Here is a tiny trained network, its code and every weight. The questions are about switching its units off for an input and a target symbol, where a switched-off unit gives its printed mean instead of its output.

import numpy as np


def w(rows, s, z=0):
    codes = np.array(rows[::2]) - 128.0
    scale = np.full(codes.shape[1], s)
    scale[-1] = z or s
    return codes * scale


def norm(h):
    return h / np.sqrt((h * h).mean(-1, keepdims=True) + 1e-5)


def f(y):
    return np.maximum(y, 0)


def softmax(a):
    e = np.exp(a - a.max(-1, keepdims=True))
    return e / e.sum(-1, keepdims=True)


def log_softmax(a):
    a = a - a.max(-1, keepdims=True)
    return a - np.log(np.exp(a).sum(-1, keepdims=True))


def net(x, mask):
    ids = ['βγεζηλμπστφψω'.index(c) for c in x.split()]
    T = len(ids)
    res = E[ids] + P[:T]
    u = 0
    for l in range(3):
        r = norm(res)
        for j in range(2):
            rows = slice(2 * j, 2 * j + 2)
            q, k, v = (r @ M[l][rows].T for M in (Q, K, V))
            z = softmax(np.where(np.tri(T) > 0, q @ k.T / 2**0.5, -1e9)) @ v
            o = O[l][rows]
            res = res + np.where(mask[u + j], z, o[:, -1]) @ o[:, :-1]
        u += 2
        y = f(norm(res) @ A[l][:, :-1].T + A[l][:, -1])
        res = res + np.where(mask[u : u + 4], y, B[l][:, -1]) @ B[l][:, :-1]
        u += 4
    return log_softmax(norm(res)[-1] @ U[:, :-1].T + U[:, -1])


Q, K, V, O, A, B = {}, {}, {}, {}, {}, {}
E = w([
[254,117,134],'β',
[144,85,88],'γ',
[38,133,61],'ε',
[226,195,142],'ζ',
[159,162,84],'η',
[212,226,160],'λ',
[152,207,114],'μ',
[74,196,145],'π',
[71,43,191],'σ',
[101,33,174],'τ',
[66,228,135],'φ',
[237,90,194],'ψ',
[139,56,119],'ω',
],0.012)
P = w([
[180,179,132],'0',
[152,186,137],'1',
[143,160,118],'2',
[217,142,52],'3',
[218,140,51],'4',
[246,114,3],'5',
],0.0051)
Q[0] = w([
[20,43,151],'0.h1',
[109,104,1],'0.h1',
[155,67,36],'0.h2',
[169,47,66],'0.h2',
],0.0077)
K[0] = w([
[254,161,253],'0.h1',
[181,87,72],'0.h1',
[66,49,137],'0.h2',
[99,67,129],'0.h2',
],0.0093)
V[0] = w([
[255,84,94],'0.h1',
[69,73,51],'0.h1',
[172,194,135],'0.h2',
[94,77,184],'0.h2',
],0.0059)
O[0] = w([
[65,109,179,255],'0.h1',
[101,102,3,118],'0.h1',
[154,149,61,204],'0.h2',
[64,165,116,33],'0.h2',
],0.0063,0.0014)
A[0] = w([
[130,127,91,2],'0.n1',
[54,176,163,101],'0.n2',
[103,62,180,44],'0.n3',
[36,1,112,147],'0.n4',
],0.0072,0.0058)
B[0] = w([
[204,32,70,128],'0.n1',
[35,117,114,147],'0.n2',
[247,51,186,152],'0.n3',
[230,3,215,253],'0.n4',
],0.006,0.004)
Q[1] = w([
[173,119,200],'1.h1',
[158,13,195],'1.h1',
[254,128,143],'1.h2',
[17,188,115],'1.h2',
],0.0072)
K[1] = w([
[200,162,232],'1.h1',
[193,2,109],'1.h1',
[16,113,72],'1.h2',
[232,155,195],'1.h2',
],0.0078)
V[1] = w([
[70,95,99],'1.h1',
[103,36,97],'1.h1',
[120,137,254],'1.h2',
[152,192,139],'1.h2',
],0.0086)
O[1] = w([
[131,53,132,1],'1.h1',
[222,89,162,87],'1.h1',
[254,159,137,85],'1.h2',
[168,145,208,172],'1.h2',
],0.0084,0.0024)
A[1] = w([
[117,77,2,203],'1.n1',
[70,208,19,133],'1.n2',
[114,186,127,1],'1.n3',
[203,111,254,87],'1.n4',
],0.0066,0.0055)
B[1] = w([
[134,16,178,255],'1.n1',
[74,3,161,220],'1.n2',
[151,98,63,128],'1.n3',
[255,89,182,223],'1.n4',
],0.006,0.0044)
Q[2] = w([
[98,129,65],'2.h1',
[166,25,128],'2.h1',
[122,231,138],'2.h2',
[128,254,188],'2.h2',
],0.0095)
K[2] = w([
[132,172,191],'2.h1',
[163,254,197],'2.h1',
[246,49,83],'2.h2',
[199,6,113],'2.h2',
],0.0078)
V[2] = w([
[21,27,72],'2.h1',
[59,173,182],'2.h1',
[66,254,212],'2.h2',
[93,90,68],'2.h2',
],0.0062)
O[2] = w([
[68,43,254,2],'2.h1',
[2,158,206,133],'2.h1',
[50,102,3,206],'2.h2',
[39,113,130,64],'2.h2',
],0.0057,0.0031)
A[2] = w([
[66,240,105,152],'2.n1',
[126,255,183,162],'2.n2',
[174,228,110,75],'2.n3',
[136,37,31,3],'2.n4',
],0.0079,0.0025)
B[2] = w([
[19,6,95,223],'2.n1',
[11,121,1,250],'2.n2',
[15,143,57,252],'2.n3',
[84,61,11,237],'2.n4',
],0.0058,0.003)
U = w([
[230,182,70,188],'β',
[175,54,126,109],'γ',
[57,2,250,209],'ε',
[156,206,57,7],'ζ',
[66,112,108,190],'η',
[129,217,82,187],'λ',
[81,176,55,69],'μ',
[40,141,91,154],'π',
[184,83,218,21],'σ',
[202,76,213,140],'τ',
[7,157,106,126],'φ',
[241,184,129,187],'ψ',
[186,82,174,77],'ω',
],0.0085,0.002)

Each question gives the input, a string of symbols that net reads in full, and the target symbol t.
The units are the heads (2 rows each of Q, K, V and O) and the neurons (one row each of A and B). Each row of codes is followed by its name. A weight is (code - 128) times the scale printed after its matrix; where a second scale follows, it is the last column's (O, A, B and U).
mask holds one flag per unit, layer by layer, with each layer's heads first. A switched-off unit (its flag False) gives its mean, the last column of its rows in O or B, instead of its output. The means were averaged over made-up inputs and are rounded, as every weight is.
A unit's drop is (log p(t) with every unit on - log p(t) with that unit switched off) / (log p(t) with every unit on - log p(t) with every unit switched off).
The circuit of an input: a set's keep is (log p(t) with only the set's units on - log p(t) with every unit switched off) / (log p(t) with every unit on - log p(t) with every unit switched off). Starting from the 12 units with the biggest drops (on a tie, the unit counted first), units are removed one at a time, each time the one whose removal leaves the highest keep (on an exact tie, the one counted first), for as long as the keep stays at least 0.8.
circuit, biggest first: the units of the circuit, biggest drop first
top k neurons: the k neurons with the biggest drops, biggest first
k most important neurons of layer l: the k neurons of layer l with the biggest drops, biggest first
heads that matter: for each layer, one digit per head in row order, 1 if its drop is at least 0.15 and else 0, layers parted by /
drop of u: that unit's drop, to one decimal
input ε μ γ, target ε: circuit, biggest first	1.h2; 2.h1
input ε ψ ε π ε η, target ε: circuit, biggest first	1.h2; 2.h1; 1.n1
input ε σ β ψ, target ε: circuit, biggest first	1.h2; 2.h1
input ε ψ η ω μ μ, target ε: circuit, biggest first	1.h2; 2.h1; 2.h2
input ε φ σ γ, target ε: heads that matter	10 / 01 / 10
input ε μ ω μ, target ε: circuit, biggest first	1.h2; 2.h1
input ε γ φ η ψ λ, target ε: most important neuron of layer 1	1.n2
input ε γ ζ μ ω, target ε: circuit, biggest first	1.h2; 0.h1; 2.h1
input ε γ β, target ε: circuit, biggest first	1.h2; 2.h1
input ε η γ γ π, target ε: heads that matter	00 / 00 / 10
input ε β π β, target ε: top 2 neurons	1.n1; 1.n2
input ε β μ λ ψ, target ε: heads that matter	10 / 01 / 10
input ε λ φ, target ε: heads that matter	00 / 00 / 10
input ε τ λ, target ε: heads that matter	00 / 01 / 10
input ε λ ε ω ε π, target ε: heads that matter	10 / 01 / 10
input β ψ ε, target β: 3 most important neurons of layer 1	1.n4; 1.n1; 1.n2
input ε φ τ ε ε, target ε: top neuron	1.n1
input ε ε τ ψ η ε, target ε: drop of 0.h1	0.3
input ε β π σ φ, target ε: drop of 2.h1	0.4
input ε β ω β τ η, target ε: drop of 2.h1	0.2
